Each row has a class, written as a number after it.
[ 142  -78 -222  352   16  210 -240  162 -147 -198  218  229 -217  199
  -35  499  160   99 -169   28  135  142  382  -19   69  116 -345 -160
   68  -27 -304  -26   98 -206  217 -220  -52 -192  116 -309  -57  242]
9
[-197  -44   59   96   46  -31  155  358  335   88 -117 -207 -256 -242
   82  224  -57 -179  -20 -189   96 -144 -286   86  320 -163  116  304
  -97  532  500  227   49 -128  -78 -136 -484  430   10  120  241 -116]
1
[-255   69  -42  101  124   96  188  -10  -43   15   43  -48  -99   53
  -37 -194  -65   73 -155    1   13  -16  -94  -41   -3  -24  181  189
  -16   38  -48 -158 -134  -25 -204   48 -140   92 -203  156   69  113]
8
[  36  371   62 -498 -100  -95  113 -165  -10   69 -149  -86  198   12
   -8 -440 -176  -83 -124  194   72  105  -48   99  -86  -34   67  343
   64  235  238 -209  -94  119  -83  191  197  292   38  379  146  -18]
1
[ 317  209 -136  152 -246  498 -253  448 -223  201 -460 -284  -57  197
  -73  287   45  171 -364  302  212  331  293   86  346  392 -521  396
  234  178  568  -21  298 -240  468  211 -309  363   68  115   90  113]
0
[-165 -294   11  581  238   87 -245  413  116 -552  112  330 -415 -210
 -144  491  349 -306  215 -407  186 -252   25 -101  249 -308  -79 -212
  -48   68  -89  210   25 -257  121 -169 -148  -56  137 -466 -123  -25]
2
[ 238  380  -35 -150 -229   92 -377  177 -255 -308 -463  248  108  117
   28 -226  173  -11  -87   98  181  472  221  -25   49  352 -398  283
   84  273   64 -446   17 -178  150   96  306  245  159   55   44  405]
6
[-238  -66 -249  369   60   88   91  238 -144  183 -652 -365   25   96
 -120 -471  114  128   58   88   15  285   -4 -278  100   65 -250  383
   18   20  456   19   94   65  176  610   -1  314 -541   -1 -123 -190]
9
[ 507 -125  402 -460 -230  -50 -118   -2   62   96  417  258  263   -6
  337  755 -151  -63    2 -144 -146  -45   10  264  226  247  -22 -583
  -30   48  -70  262  244  -12  -39 -516 -256 -279  701    8  201   65]
4
[-450  409   24 -208   47  -51  -97  -49  -68 -509 -528  412 -220 -123
   48 -862  218 -275   -4  -75  162  277 -281 -201  -15   10  168  828
 -123  831 -128 -719 -543 -216 -442 -107  338  536  -43  248  203  635]
8
[-115 -142  224  154   -5   46 -125  390   86 -312 -132  195 -176 -317
   11  162  113 -213  192 -389   49 -171 -260 -198  271  -11  158   87
  -81  314  277   70  -33 -106 -133 -238 -186  309  120  -15  140    3]
5
[  25   37   41 -257    6 -326  334 -342 -144  395  173 -243  370  115
   21 -172 -167  195  150  278 -342 -121   98  173 -275   50  176 -375
  -30 -416 -262  105   31  286 -200  225   30 -416  -62  305 -116 -243]
8
[ 222    0   88  -43 -196  180 -123   37 -280  -68  -72   50  250  151
  -77   99   44   25   23  105  -80  216  204   -9  -45  195 -315 -227
   78 -311   98  -59  213   62  216  291  119 -138   24  -28 -176  -36]
5
[ 176    2  -84  409   -5  296  -43  328  113   20  272  -81 -481   49
 -176  899  148   84 -264   86   55 -153  247  424  269 -152 -263 -226
   53  -30   21  108  218 -358  374 -200 -626 -217  245 -252  -57  -25]
0
[ -41  -59  -82  -34 -173  -86   19  167 -219   -4 -380 -163  -27   71
 -179 -332  174  119  233  130    0  164   -3  -99  -40  107  -68  228
  -36  236  243 -129   79   94   -4  133  135  381 -186  123  -49 -174]
0
[-229  -24  290 -576 -119 -289  527 -304   -6  466  106 -472  165   -5
 -193 -285 -204  170  148  307 -391 -159 -245  278 -180 -234  401 -143
  -82  -42  167  -39  -36  367 -349   81   11   91  -61  478  -91 -459]
6
[-426 -319  -58  139  346 -398  189 -284    6 -264  150  242   -7 -118
  266 -469  -23 -131  290 -448  -26 -113 -260 -495  -52 -273  349  -34
 -185  260 -417   37 -326  168 -482 -202  194  -39 -282  -80  121  125]
5
[-251 -161  -78  120   74 -141   -4   69  -77 -489  -52  124 -185   23
 -313 -437  278 -170  328   -3  102    3  -67  -91 -106 -259    9  184
   -3  372   30 -161 -154   79 -100  144  258  337 -109  -31 -145 -191]
0
[-254  102  -28  161  186 -162  304   34  144   68  273 -357 -263  -68
 -388  346   84   72   19  306 -263 -352   89  580  -88 -507  125 -311
   -1 -160 -106   48   41  -64   51   63 -344 -338   49   48 -223 -288]
3
[ -31 -104  -47   13  -46  179  153   41 -131  308  -15 -190  145  148
  -69   32 -104  132  -96  139  -30   63   41  -91   50  198  -66  -29
   38 -312  174  178  163   91   88  316 -143  -28 -216   81  -57 -207]
2
[ 101 -133 -205   48  -33 -144 -229 -270 -556 -334 -250  271  337  312
    6 -719  153  197  341   19    6  531  252 -492 -233  306 -246  -10
   59  -63 -195 -285    6  301   27  289  725   23 -315  -78  -95   53]
3
[-453   27 -212  396  244 -149  186   44 -234  128 -417 -214   98  -13
 -243 -804  127  147  220   85   -6   56   12 -454 -148   80   80  299
   29 -258   68  -99 -110  166 -111  532  176  185 -626  114 -104 -132]
7
[ 274 -215 -179  150   54  -59 -136   58 -109  -83   19  183  293  162
  167   12   45  -48  192  -48   97  112  221 -184   12  225 -211 -201
   89 -172  -15  334  184  139  133  314  157 -189   -8 -129  -75 -179]
6
[ 389  144   43 -797 -461 -226 -122 -116 -303  248 -421   77  514  138
  272 -584  -96  216  103  165    3  478  -35 -193  -13  576   12  268
  -39  447  285 -202    7  234 -218  -93  379  411  208  417  264  136]
9
[-259  231 -143  239   54  -21   92 -113 -191  -56 -180 -200 -198   75
 -270 -207  132  116 -106  279   -2  106  169   42 -166 -195 -102  273
  -38   21 -163 -362 -106 -113  102  121   19  -49 -283    5   -2  178]
3
[ 524  -51 -100 -246 -222   32 -225 -132 -149  121   26   22  329  385
  299  298  -96  164 -170  247  -24  426  417  148  -59  224 -555 -328
   73 -191 -147  128  293   41  362  136  152 -446  145 -179  -89  113]
4
[ 266 -297 -136  431  -15  210 -159    2 -154  -10  410  227 -101  228
   82  708   84  160 -133  -48    0   71  400  -56   66   87 -306 -501
   31 -406 -422  180  177 -121  247 -198 -209 -575   67 -433  -90  130]
0
[ -14   45  183 -261  -54 -169  191 -200   82  136  231 -135   28  -74
   26  197 -196  -38  -16   41 -135 -179  -78  192  -36 -166  186  -78
  -93   76  -23  112   75  107 -123 -143 -140 -104  110  174  145 -110]
1
[-149   40  298 -210   12  -80  215  -72  -18  142  243 -141  -98  -93
 -107  316  -13   99  -43  139 -327 -184    6  352   -1 -217  197 -392
  -96 -210 -272 -158  -13  -50 -154 -268 -283 -326  179   51  -48   64]
0
[-119  279  -69  -87  182 -268   19 -147   43 -405  -91  105  -51   53
 -148 -619  144 -246  145  254  104    3   18  203 -203 -312   -4  335
   78  328   12 -212 -234   37  -84  476  313  167  -11  190  -92 -133]
5
[ 423   -7   32 -325 -105 -145 -314 -497 -187 -292  500  695  268  277
  520  140 -121  -42 -159  -59  111  276  282  -74 -156  264 -135 -266
   33  209 -697 -172 -148  -24 -173 -392  364 -398  449 -109  184  557]
1
[  60  249   19 -114  -44 -256 -108   -5  -80   97  -43  120   10  -74
  208   37   34  194  -46   16   -2  144  136   41   50  172   88   -3
  -71  273 -282 -212 -118 -150 -232 -460  -47 -132  221   52  252  475]
3
[ 476 -135   86   65 -224  316 -304  232 -201  -28  -45  117  246  177
  -65  387   95    3 -104   83   71  284  328   -5   77  287 -563 -306
  126 -447  218  151  418    3  484  339   94 -145   74 -221 -220 -162]
7
[ 421  441  -35 -766 -443 -201 -164 -177 -270  187 -338  -57  144  244
  203 -197   -6  355 -133  413  -94  486  206  371 -199  429 -210  167
   40  424  -72 -514   31   -6  -25 -332  234   96  266  366  196  389]
6
[ 115   85  284 -361 -186 -159  -91 -415 -350   29  -24  325  448   27
  418 -304 -168  166   34 -159 -145  302   17 -368  -88  488  154 -159
 -122  -31 -464 -379 -125  129 -397 -283  406 -160   65  122  165  556]
1
[ 514  143  -14 -193 -322  344 -170  358  -63  390 -236  -39  132  123
  267  369 -109  151 -330   27  227  307   75  -20  355  554 -249  166
   70  137  519  123  309 -163  237 -133 -300  202  224  136  264  149]
9
[ 715   58  -16 -356 -348   30 -305 -405 -365  194 -165  180  692  456
  535 -113 -200  171 -197  179   14  733  485 -194  -92  564 -587 -199
   92 -188  -81   13  212  226  246  266  556 -261   72  -64   21  269]
4
[ 377 -231  -26   91  -12  266  -97   16  -55   59  291    8  138  342
 -128  419   47  -52 -167  264   95   86  355  237  -40  -33 -522 -331
  226 -449  143  362  326   51  458  554   -4 -309   41 -168 -313 -459]
4
[ 513  147  -66 -230 -224  -79 -184  -10 -292  407 -233   51  562  179
  383    8  -99  263  -55  140   15  405  354 -176   39  680 -226 -170
   83 -119   44  141  203   95   60  -38  169 -153  174  117  179  229]
3
[-129  -78   -9  368  144  297  246  222  122  175   65 -309 -237   61
 -308  191   75   10 -184  137   36 -220  -34  212   93 -291  -67   84
  113 -167  357  158   89  -52  185  416 -340   55 -197   20 -212 -443]
4
[ 172  -11  -98 -163 -234  -70  -70 -189 -277  174  -46   65  291  112
  220  -34 -158  126  -52   36  -44  329  155 -295  -76  314 -115  -39
  -90 -136 -203  -76   76   99   74 -159  176 -233  -86  -71  152  313]
7
[-167  -55  -71   86   17 -130  -31  114  -15 -233 -188  224   75 -143
   68 -269   -6 -236  183 -353  227   14 -187 -497  161  161  120  353
  -60  433  149   99  -72   54 -165 -161   75  456  -74   37  350   99]
8
[-199 -175  -22   44 -223 -125  283  -89 -374  486 -223 -476  155  152
 -293 -140   66  467  147  269 -365  101   58  -55 -173  124  -32 -223
  -53 -338   10 -113  108  223   42  105   52 -104 -320   18 -237 -222]
2
[-230 -149  -78  247  289 -227  139 -150   72 -234  238   46  -96  -36
 -136  -84  132 -127  254   16  -92 -233    3  106 -169 -348  110  -91
   -7  -65 -215  137 -100   99 -106  209   66 -159 -123  -28 -142 -285]
2
[-351  -55 -154  681  275  -30  134  304   17   30 -117 -197 -267 -198
 -295    4  185   70  142  -76  -21 -290    5 -126   73 -110  173   71
  -51 -179    3   86  -38  -78   13  115 -275    1 -322  -66  -78 -157]
4
[ 383   44 -140 -190 -228  -45 -114 -104 -136  167  -66  -88  244  277
  260  172 -100  118 -126  218   -3  398  273  115   13  159 -403 -158
   24   16   54   78  263   26  241  132   46 -214   74  -57   15  109]
5
[ 340  262  -78 -315 -145  153  -49 -310 -269    8  -40  123  324  493
  -10 -381  -55   57 -257  475   91  484  340  142 -252  204 -432  105
  209 -133  -63 -275   16   82  179  597  408  -52  -26  175 -179   32]
7
[ 135  -14  119 -152 -256  216  -52  292 -257  476 -437 -144  324 -144
  145   41  -80  165  -37 -112  -86  183  -86 -382  250  727   53  -78
 -108 -248  450  100  281   46   27 -103 -172  203  -46  201  157  107]
9
[ 316  101  169 -726 -390 -190  219  -62   44  396    6 -267  172  104
  116  194 -120  131  -26  323 -231   29  -37  514   -5   25   59  -99
  -35  291  238  -13   86  139 -112 -257  -54  141  391  384   73 -209]
8
[-272  -56  -49  351  230  -87   60    0  148 -266  137  -23 -478  -11
  -78  296  147  -65  -57   10  -43  -91   49  259   62 -512  -43  -77
 -125  312 -361 -109 -104 -223   11 -214 -221 -193    7 -240  -72  175]
5
[-708  346   -1  119  417 -295  323 -162  172 -277    4 -205 -707 -134
 -147 -457  154  -17  -82  150  -89 -156 -139  376 -148 -805  312  339
 -176  567 -428 -617 -518 -252 -402 -148 -153   -8 -181   67  -25  382]
1
[-215  313  473 -458 -129   -9  272  -55  104  362   57 -230  -79 -300
   71  177 -212   48 -172  -13 -256 -128 -313  270  101   19  471  -47
 -202  149   60 -278  -88  -70 -434 -551 -293   79  216  399  214  265]
0
[-380 -204  -85  227  139 -132  183 -130 -137   -9  -65  -62   30  -85
  -77 -377  -16    8  170 -172  -58 -119 -135 -419 -137 -101  210  142
 -103 -171  -82   75  -86  193 -165  143   64  -13 -478  -11   52  -96]
8
[ 513  129   30 -590 -313 -118 -124 -296 -104  170  186  166  418  176
  410  224 -288  -57 -109   56   37  256  150   79    1  252 -140 -109
  -22  129  -76  115  168   86   35 -234  103 -166  417  122  295  207]
0
[-359  -89  -23  -20  166 -206  299 -373    0   -5    2 -176  127  102
  -13 -528  -73  -83   82  103 -141   68 -112  -66 -188 -336   67   30
  -61  -98   -5  -30 -134  237 -153  489  233  -40 -365   66 -162 -200]
6
[  91    0 -177  283   92 -112 -171  123 -124 -241 -162  281   26    3
  113  -85  202   25  173 -154  124   53  170 -258   63  210  -59   99
   31  199 -120    4  -51  -52  -25 -137  119  114   74  -89  127  189]
7
[ 228   22 -203  -20  -51  245 -371  165 -216 -346 -325  384  209  222
  158 -411   70 -132  -61  -72  428  443  143 -424   94  418 -337  396
  134  302  275  -29   44    8  122  322  333  394  -46   -7  114  173]
5
[-352  -59  156  223  161   97  257  230  239   67  172 -153 -395 -161
 -190  349   31  -59 -144  -51  -22 -331 -223  174  195 -279  284   10
  -40  175  135   49  -44 -162 -141 -243 -518  137    6   73   82  -84]
4
[ 156 -102   22 -212   58 -245    2 -200  100  -86  214  162  101   43
  378  101 -124 -119   72 -151  -24   50  -38   96   38  -93  -24 -121
  -74  333 -141  170    6   50 -125 -184  -26 -124  221   21  172   44]
0
[ -63   22 -104  198   96 -157  114   94    8   78  -21 -174    2    1
 -113   52   97   50   79  145  -95 -105  115  166  -91  -83  -38  -77
   71  -50   31  120   18   48    4  143  -68 -102  -73   68  -95 -199]
5
[-667  146 -101  317  144  -51  313   37 -100  159 -146 -639 -468  -19
 -771  -76  163  169 -167  472 -253 -214   79  377 -195 -636   53   11
  -64 -379 -230 -316  -62 -116  177  255 -262 -224 -452  -28 -359 -123]
0
[ 105   27   90 -196  -30  -81   72 -369 -101  108  427  106    1  176
  246  259 -201  229 -169   51 -156   44  103  150  -70   60  111 -294
  -26  -46 -510 -143  -58  -16 -182 -393 -102 -405  146   26  119  341]
5
[ 216   90 -172  210 -110  132 -150  368  -17    7  -27  -90 -228  -62
  -62  661   99   56 -182   -3  119  -34  252  153  222   22 -251   -1
    7   65  129  119  238 -247  351 -325 -345  -10  186 -165  163  113]
8
[ 394  -64  124 -269 -171  -40   94 -220   75  314  248 -224  182  226
  235  505 -218   87 -153  224 -221  116  157  464  -65  -52 -238 -454
    9 -147  -13  230  314   99  172   78 -156 -423  147   30  -80 -162]
4
[-309 -393  -47  682  208   98   77  545  237 -121   16 -110 -375 -429
 -201  416  116 -232  246 -500  141 -464 -313 -343  380 -216  226  124
  -90  112  554  561  235  -39   91 -129 -568  356 -222 -202  204 -378]
5
[-179  355  123 -215  135 -227  346   42  321   -3   23 -278 -152 -132
 -260 -201   80 -261   22  349  -55 -272 -152  598  -49 -450  205  202
   31  349  350  -34 -134    0 -158  265 -192  261  159  397   -2 -363]
3
[  63 -266  145 -275 -198 -170  171  131   33  173  -96  -56  261 -161
  110 -170  -74 -117  355 -229  -43  -63 -355 -256  141  155  264   34
  -82  315  645  315   76  318 -252  -67   -5  486   64  261  194 -443]
5
[-223 -167   54  115    4 -105  321 -224  -67  308  332 -387  -36   56
 -304  354  -67  135  -16  297 -343 -150  107  235 -171 -397  -19 -432
  -63 -523 -162   95  146  101  160  130 -237 -521 -181 -140 -183 -299]
3
[-217   80 -131  123  134 -252  121 -127 -122   33  -87  -70   89  -10
  -38 -420   66  155  120   73  -75  -59   25 -108 -168   22  166  106
   -5   -6 -211 -121 -166   85 -238  105   66  -46 -219  156   33   56]
3
[  -9  317   35 -457   45 -338   66 -110   87   -8  -87  111  174 -103
  200 -367  -94 -119   18   78   33   35  -98  132  -33   89  258  228
  -13  490   27 -110 -227   40 -348 -152  164  234  248  398  260  133]
8
[ 313   84 -201 -166 -177  -62 -319  -23 -123 -217 -272  175  227  200
  283 -174   10   -4   -7  -33  219  474  195 -107   43  219 -407  146
   75  294   41  -42  111  -29  160  142  278   34    8 -105   86  282]
3
[ 364 -166 -137  160  -79  167 -158  -98 -227   14  493  149   10  391
    1  694   -2  159 -185  252  -18  220  514  165  -72   -9 -477 -575
  114 -467 -416  105  240 -116  373   32  -35 -693  156 -379 -224   67]
5
[-119  102   12  149  110   87    5  119  102 -282  138  189 -313  -37
   -3    2   66 -139 -127 -100  222  -40  -90  -31  148 -127   61  277
  -58  407   -9 -116 -179 -205 -129 -148 -170  219   92  -23  187  186]
2
[ -28 -142 -346  659  203   30  -20  110 -204 -191   88 -123 -139  239
 -377  151  247  144  110  233  -25   27  492   78 -136 -210 -413 -251
  161 -514 -323  126  163  -48  394  523   57 -397 -346 -357 -455 -203]
0
[ -83  -40  -18   81  -69  -76  168  147  -13  -25  130 -349 -434  112
 -480  361  223  154   92  367 -177 -120  132  599  -57 -450 -141 -221
  -38   68   -5  -94  153 -106  189   50 -268 -145   69  -91 -297 -332]
8
[ -12  197   42 -224 -160   86  -23  156 -186 -104 -564   -4  285   55
 -128 -724   43 -133  113  122   95  302  -88 -230    8  280 -140  418
   80   92  470 -204   22  142   35  607  295  478 -223  305  -70 -111]
7
[ 325  580 -135 -387 -128 -166  -60 -196 -104    9 -149  -49  187  323
  -88 -288   56   50 -164  632    7  286  394  570 -302   47 -359   98
  147   23 -105 -311    2  -36  229  414  218 -101  223  238  -95   76]
2
[ -56  -51  107   21  -36   10  281 -185 -243  187  116 -321  191  180
 -322  -97  -44  196  103  323 -357  -49  182  109 -251 -169 -101 -360
  -19 -851  -59   -5  151  208  174  629   -4 -407 -293   23 -384 -387]
9
[-328  284  116 -171  167 -133  339 -447  -61  252  487 -186 -292  149
 -180  193 -109  352 -291  478 -377 -146  157  584 -281 -358  212 -316
 -135 -234 -859 -482 -188 -157 -249 -212 -289 -682   85  138 -127  288]
6
[ 198  374 -111 -525  -55 -299  -22 -244 -134   34 -153   93  456  183
  170 -651  -88  -34   59  306   94  280  155   46 -219  214  -37  194
   74  147  -43 -148  -87  168 -172  335  402   62   82  373  102   75]
3
[-568 -156  -16  510  149   15  239  587  227  -55 -175 -393 -651 -396
 -481  224  293  -15  194 -194   58 -407 -354   43  338 -359  303  313
 -152  426  527   63  -14 -180  -68 -283 -468  624 -159  -19   56 -354]
2
[  31 -281  -69  -43 -219 -124  286 -325 -335  378  -28 -394  354  278
 -219 -277   10  318  262  371 -332  107  150  -60 -311   44 -145 -317
    8 -602  164  111  237  437  153  624  215 -181 -404   37 -344 -597]
2
[  25 -429  174 -187 -120 -188  301   67  215  308  441 -330 -147 -131
  -85  692  -43   54  178   24 -308 -378 -169  446   80 -326  213 -469
  -88   29  238  394  222  150  -53 -339 -446  -80  218   63  -46 -571]
6
